Below is a small trained network, with its code and all its weights. Each question gives an input and a class and asks what happens when units are switched off, that is, made to give their printed mean instead of their output.

import numpy as np


def w(rows, s, z=0):
    codes = np.array(rows[::2]) - 128.0
    scale = np.full(codes.shape[1], s)
    scale[-1] = z or s
    return codes * scale


def norm(h):
    return h / np.sqrt((h * h).mean(-1, keepdims=True) + 1e-5)


def f(y):
    return y / 2 * (1 + np.tanh(0.7978845608 * (y + 0.044715 * y**3)))


def log_softmax(a):
    a = a - a.max(-1, keepdims=True)
    return a - np.log(np.exp(a).sum(-1, keepdims=True))


def net(x, mask):
    res = np.array(x, float).reshape(1, 6) / 4 @ E
    u = 0
    for l in range(3):
        y = f(norm(res) @ A[l][:, :-1].T + A[l][:, -1])
        res = res + np.where(mask[u : u + 6], y, B[l][:, -1]) @ B[l][:, :-1]
        u += 6
    return log_softmax(norm(res)[-1] @ U[:, :-1].T + U[:, -1])


A, B = {}, {}
E = w([
[61,206,172,159,161,204],'x0',
[128,51,148,170,128,166],'x1',
[93,94,206,134,49,103],'x2',
[93,152,144,252,130,83],'x3',
[193,121,143,118,79,203],'x4',
[113,35,155,207,97,202],'x5',
],0.0013)
A[0] = w([
[191,226,37,83,149,60,172],'0.n0',
[41,164,182,157,150,184,255],'0.n1',
[41,108,236,253,109,89,185],'0.n2',
[144,87,28,150,130,120,180],'0.n3',
[100,46,115,104,152,71,133],'0.n4',
[55,238,106,131,154,118,249],'0.n5',
],0.0028,0.00048)
B[0] = w([
[125,101,173,171,161,186,214],'0.n0',
[251,81,168,126,128,103,206],'0.n1',
[184,141,161,33,115,216,255],'0.n2',
[185,252,180,115,172,117,155],'0.n3',
[90,190,111,181,128,110,156],'0.n4',
[202,145,213,200,136,173,195],'0.n5',
],0.0024,0.0013)
A[1] = w([
[157,99,104,227,208,192,199],'1.n0',
[181,180,153,57,155,235,66],'1.n1',
[168,65,145,160,141,32,170],'1.n2',
[134,176,148,121,217,132,229],'1.n3',
[119,71,133,122,163,92,254],'1.n4',
[116,2,102,116,27,147,222],'1.n5',
],0.0029,0.00053)
B[1] = w([
[117,184,201,83,117,90,204],'1.n0',
[111,78,92,198,93,107,248],'1.n1',
[2,158,112,96,145,152,149],'1.n2',
[150,39,182,184,100,144,188],'1.n3',
[121,170,168,132,92,73,152],'1.n4',
[150,150,185,165,160,110,247],'1.n5',
],0.0027,0.0014)
A[2] = w([
[141,149,254,157,45,174,227],'2.n0',
[143,131,98,75,198,36,254],'2.n1',
[175,111,105,128,119,194,45],'2.n2',
[141,134,249,195,77,163,225],'2.n3',
[149,232,74,171,193,132,227],'2.n4',
[191,78,80,81,108,165,156],'2.n5',
],0.0037,0.0013)
B[2] = w([
[163,45,214,154,215,120,254],'2.n0',
[149,95,185,164,86,190,163],'2.n1',
[29,175,21,121,96,28,137],'2.n2',
[211,71,213,46,202,148,249],'2.n3',
[163,31,229,82,154,146,153],'2.n4',
[104,255,104,216,214,136,156],'2.n5',
],0.0028,0.0041)
U = w([
[42,107,96,116,27,81,18],'0',
[122,203,2,155,129,156,51],'1',
[175,66,206,127,164,152,252],'2',
],0.008,0.003)

Each question gives the input, the list of numbers given to net, and the class t.
The units are the neurons (one row each of A and B). Each row of codes is followed by its name. A weight is (code - 128) times the scale printed after its matrix; where a second scale follows, it is the last column's (A, B and U).
mask holds one flag per neuron, layer by layer. A switched-off neuron (its flag False) gives its mean, the last column of its row in B, instead of its output. The means were averaged over made-up inputs and are rounded, as every weight is.
A unit's drop is (log p(t) with every unit on - log p(t) with that unit switched off) / (log p(t) with every unit on - log p(t) with every unit switched off).
The circuit of an input: a set's keep is (log p(t) with only the set's units on - log p(t) with every unit switched off) / (log p(t) with every unit on - log p(t) with every unit switched off). Starting from the 12 units with the biggest drops (on a tie, the unit counted first), units are removed one at a time, each time the one whose removal leaves the highest keep (on an exact tie, the one counted first), for as long as the keep stays at least 0.8.
units of the circuit, in order: the units of the circuit, biggest drop first
most important unit: the unit with the biggest drop
top k neurons: the k neurons with the biggest drops, biggest first
top k neurons in layer l: the k neurons of layer l with the biggest drops, biggest first
drop of u: that unit's drop, to one decimal
input [-3,-7,-1,-8,-4,3], class 1: units of the circuit, in order	[2.n0, 2.n3, 2.n5]
input [-7,2,0,8,-7,-3], class 0: units of the circuit, in order	[2.n3, 2.n0]
input [-3,1,-1,-2,-8,-1], class 0: most important unit	2.n3
input [-2,-4,3,-4,-6,-2], class 0: top 2 neurons	[2.n3, 2.n0]
input [3,0,-4,-5,1,1], class 1: top 2 neurons in layer 1	[1.n5, 1.n1]
input [0,8,0,-5,3,-2], class 1: top 2 neurons in layer 1	[1.n3, 1.n0]
input [-7,-6,-1,3,-3,2], class 0: top 3 neurons in layer 2	[2.n3, 2.n0, 2.n5]
input [-8,-6,4,7,0,2], class 0: top 3 neurons in layer 2	[2.n3, 2.n0, 2.n4]
input [-5,4,3,-6,0,-1], class 0: top 2 neurons in layer 1	[1.n3, 1.n0]
input [5,8,-4,-5,4,-7], class 1: top 4 neurons in layer 2	[2.n2, 2.n0, 2.n3, 2.n5]
input [-4,-3,-5,1,6,0], class 1: top 3 neurons in layer 0	[0.n5, 0.n1, 0.n4]
input [-8,3,-6,-4,1,2], class 1: drop of 2.n3	0.4
input [1,2,-6,-5,0,-4], class 1: drop of 2.n3	0.7
